Below is a small trained network, with its code and all its weights. Each question gives an input and a target symbol and asks what happens when units are switched off, that is, made to give their printed mean instead of their output.

import numpy as np


def w(rows, s, z=0):
    codes = np.array(rows[::2]) - 128.0
    scale = np.full(codes.shape[1], s)
    scale[-1] = z or s
    return codes * scale


def f(y):
    return y / 2 * (1 + np.tanh(0.7978845608 * (y + 0.044715 * y**3)))


def softmax(a):
    e = np.exp(a - a.max(-1, keepdims=True))
    return e / e.sum(-1, keepdims=True)


def log_softmax(a):
    a = a - a.max(-1, keepdims=True)
    return a - np.log(np.exp(a).sum(-1, keepdims=True))


def net(x, mask):
    ids = ['ΓΩδηξφψ'.index(c) for c in x.split()]
    T = len(ids)
    res = E[ids] + P[:T]
    u = 0
    for l in range(2):
        q, k, v = (res @ M[l].T for M in (Q, K, V))
        z = softmax(np.where(np.tri(T) > 0, q @ k.T / 3**0.5, -1e9)) @ v
        res = res + np.where(mask[u], z, O[l][:, -1]) @ O[l][:, :-1]
        u += 1
        y = f(res @ A[l][:, :-1].T + A[l][:, -1])
        res = res + np.where(mask[u : u + 8], y, B[l][:, -1]) @ B[l][:, :-1]
        u += 8
    return log_softmax(res[-1] @ U[:, :-1].T + U[:, -1])


Q, K, V, O, A, B = {}, {}, {}, {}, {}, {}
E = w([
[171,134,103,75,251],'Γ',
[177,184,191,193,94],'Ω',
[49,121,56,132,105],'δ',
[145,181,82,199,99],'η',
[226,75,131,223,138],'ξ',
[97,48,147,158,163],'φ',
[49,75,105,160,182],'ψ',
],0.014)
P = w([
[251,81,59,67,163],'0',
[226,63,61,175,98],'1',
[221,73,63,189,114],'2',
[220,80,58,200,108],'3',
[241,50,53,193,111],'4',
[234,76,50,202,107],'5',
[244,45,28,198,115],'6',
[254,50,55,232,127],'7',
],0.0041)
Q[0] = w([
[38,209,228,3,127],'L0H1',
[111,94,112,175,88],'L0H1',
[178,66,67,226,133],'L0H1',
],0.038)
K[0] = w([
[82,98,174,253,72],'L0H1',
[171,113,151,97,165],'L0H1',
[164,193,151,112,189],'L0H1',
],0.038)
V[0] = w([
[86,122,103,105,130],'L0H1',
[33,20,180,128,211],'L0H1',
[177,20,248,214,155],'L0H1',
],0.011)
O[0] = w([
[139,149,139,154,156,124],'L0H1',
[158,209,81,152,190,255],'L0H1',
[130,188,101,1,116,234],'L0H1',
],0.0099,0.0061)
A[0] = w([
[148,50,156,189,145,148],'L0N1',
[122,180,104,127,92,73],'L0N2',
[218,174,84,198,148,193],'L0N3',
[80,167,142,238,166,96],'L0N4',
[93,96,204,211,78,78],'L0N5',
[138,77,252,118,103,3],'L0N6',
[101,104,192,76,101,33],'L0N7',
[72,101,129,97,161,160],'L0N8',
],0.012,0.0034)
B[0] = w([
[151,204,141,62,60,176],'L0N1',
[148,54,162,146,164,142],'L0N2',
[9,131,193,102,139,252],'L0N3',
[177,162,93,213,103,184],'L0N4',
[130,128,244,118,163,160],'L0N5',
[57,139,63,153,143,141],'L0N6',
[120,101,137,188,128,141],'L0N7',
[189,175,125,132,105,144],'L0N8',
],0.014,0.016)
Q[1] = w([
[153,70,151,138,94],'L1H1',
[124,115,156,163,157],'L1H1',
[129,252,169,97,165],'L1H1',
],0.032)
K[1] = w([
[64,137,185,213,129],'L1H1',
[151,208,182,69,96],'L1H1',
[207,111,154,38,253],'L1H1',
],0.02)
V[1] = w([
[153,49,151,63,168],'L1H1',
[134,137,123,2,166],'L1H1',
[129,137,116,147,101],'L1H1',
],0.0086)
O[1] = w([
[178,72,172,174,95,85],'L1H1',
[248,1,206,152,167,254],'L1H1',
[131,153,127,106,142,85],'L1H1',
],0.0072,0.0074)
A[1] = w([
[137,31,121,211,60,154],'L1N1',
[99,137,77,93,188,63],'L1N2',
[77,71,38,188,56,136],'L1N3',
[164,104,155,74,49,68],'L1N4',
[89,164,95,148,68,3],'L1N5',
[211,88,1,249,108,70],'L1N6',
[136,125,97,134,194,125],'L1N7',
[70,161,153,114,179,96],'L1N8',
],0.0093,0.006)
B[1] = w([
[140,193,56,173,164,167],'L1N1',
[110,107,185,179,99,163],'L1N2',
[116,102,109,24,98,149],'L1N3',
[81,64,97,174,80,162],'L1N4',
[207,110,176,92,143,178],'L1N5',
[134,253,218,38,93,145],'L1N6',
[88,113,163,76,133,151],'L1N7',
[188,115,54,152,130,250],'L1N8',
],0.013,0.015)
U = w([
[254,68,88,148,79,92],'Γ',
[224,164,127,100,111,89],'Ω',
[173,117,172,146,116,12],'δ',
[109,112,188,126,70,78],'η',
[107,149,89,142,169,254],'ξ',
[145,114,96,53,100,179],'φ',
[206,87,169,73,188,153],'ψ',
],0.0044,0.0027)

Each question gives the input, a string of symbols that net reads in full, and the target symbol t.
The units are the heads (3 rows each of Q, K, V and O) and the neurons (one row each of A and B). Each row of codes is followed by its name. A weight is (code - 128) times the scale printed after its matrix; where a second scale follows, it is the last column's (O, A, B and U).
mask holds one flag per unit, layer by layer, with each layer's heads first. A switched-off unit (its flag False) gives its mean, the last column of its rows in O or B, instead of its output. The means were averaged over made-up inputs and are rounded, as every weight is.
A unit's drop is (log p(t) with every unit on - log p(t) with that unit switched off) / (log p(t) with every unit on - log p(t) with every unit switched off).
The circuit of an input: a set's keep is (log p(t) with only the set's units on - log p(t) with every unit switched off) / (log p(t) with every unit on - log p(t) with every unit switched off). Starting from the 12 units with the biggest drops (on a tie, the unit counted first), units are removed one at a time, each time the one whose removal leaves the highest keep (on an exact tie, the one counted first), for as long as the keep stays at least 0.8.
units of the circuit, in order: the units of the circuit, biggest drop first
k most important neurons: the k neurons with the biggest drops, biggest first
top k neurons in layer l: the k neurons of layer l with the biggest drops, biggest first
drop of u: that unit's drop, to one decimal
input ψ η Ω φ ψ η, target ξ: units of the circuit, in order => (L0N3; L0H1; L1N8)
input δ ψ Γ Ω ψ, target Ω: 2 most important neurons => (L0N3; L1N6)
input ψ ψ δ Γ ψ ψ φ, target Γ: units of the circuit, in order => (L0N3; L1H1)
input Ω ξ φ ψ η, target φ: 3 most important neurons => (L1N3; L0N7; L0N5)
input δ ξ ξ Ω Ω Ω ψ Ω, target Ω: units of the circuit, in order => (L0H1; L0N4; L1H1; L1N5)
input δ Ω ξ ξ ψ Γ δ, target φ: 2 most important neurons => (L0N3; L1N3)
input η δ η ψ φ ψ Ω, target η: top 2 neurons in layer 0 => (L0N5; L0N1)
input η δ δ Ω φ Γ ψ φ, target Γ: top 2 neurons in layer 0 => (L0N1; L0N3)
input Ω Γ Γ φ ψ Γ ξ δ, target φ: 3 most important neurons => (L0N5; L1N3; L0N3)
input Ω ψ Ω, target φ: 3 most important neurons => (L0N6; L1N3; L0N7)
input ψ ξ φ φ Ω, target ξ: units of the circuit, in order => (L0H1; L0N1; L1H1)
input Ω ψ ψ ξ, target φ: most important neuron => (L0N6)
input η ψ η η, target η: 3 most important neurons => (L0N5; L0N1; L0N4)
input Ω ξ Ω, target φ: 3 most important neurons => (L0N6; L1N3; L0N3)
input δ Ω ψ ψ, target Ω: top 2 neurons in layer 0 => (L0N4; L0N1)
input η ψ ξ ψ φ δ, target η: top 2 neurons in layer 1 => (L1N8; L1N4)
input ξ φ φ φ ξ ψ η, target Γ: 4 most important neurons => (L0N4; L0N3; L1N4; L0N6)
input η η Ω φ φ, target η: drop of L0N1 => 0.8
input Ω ψ ψ ψ φ, target φ: drop of L0H1 => 0.8
input ψ φ η φ Ω, target ξ: drop of L0N3 => 0.2
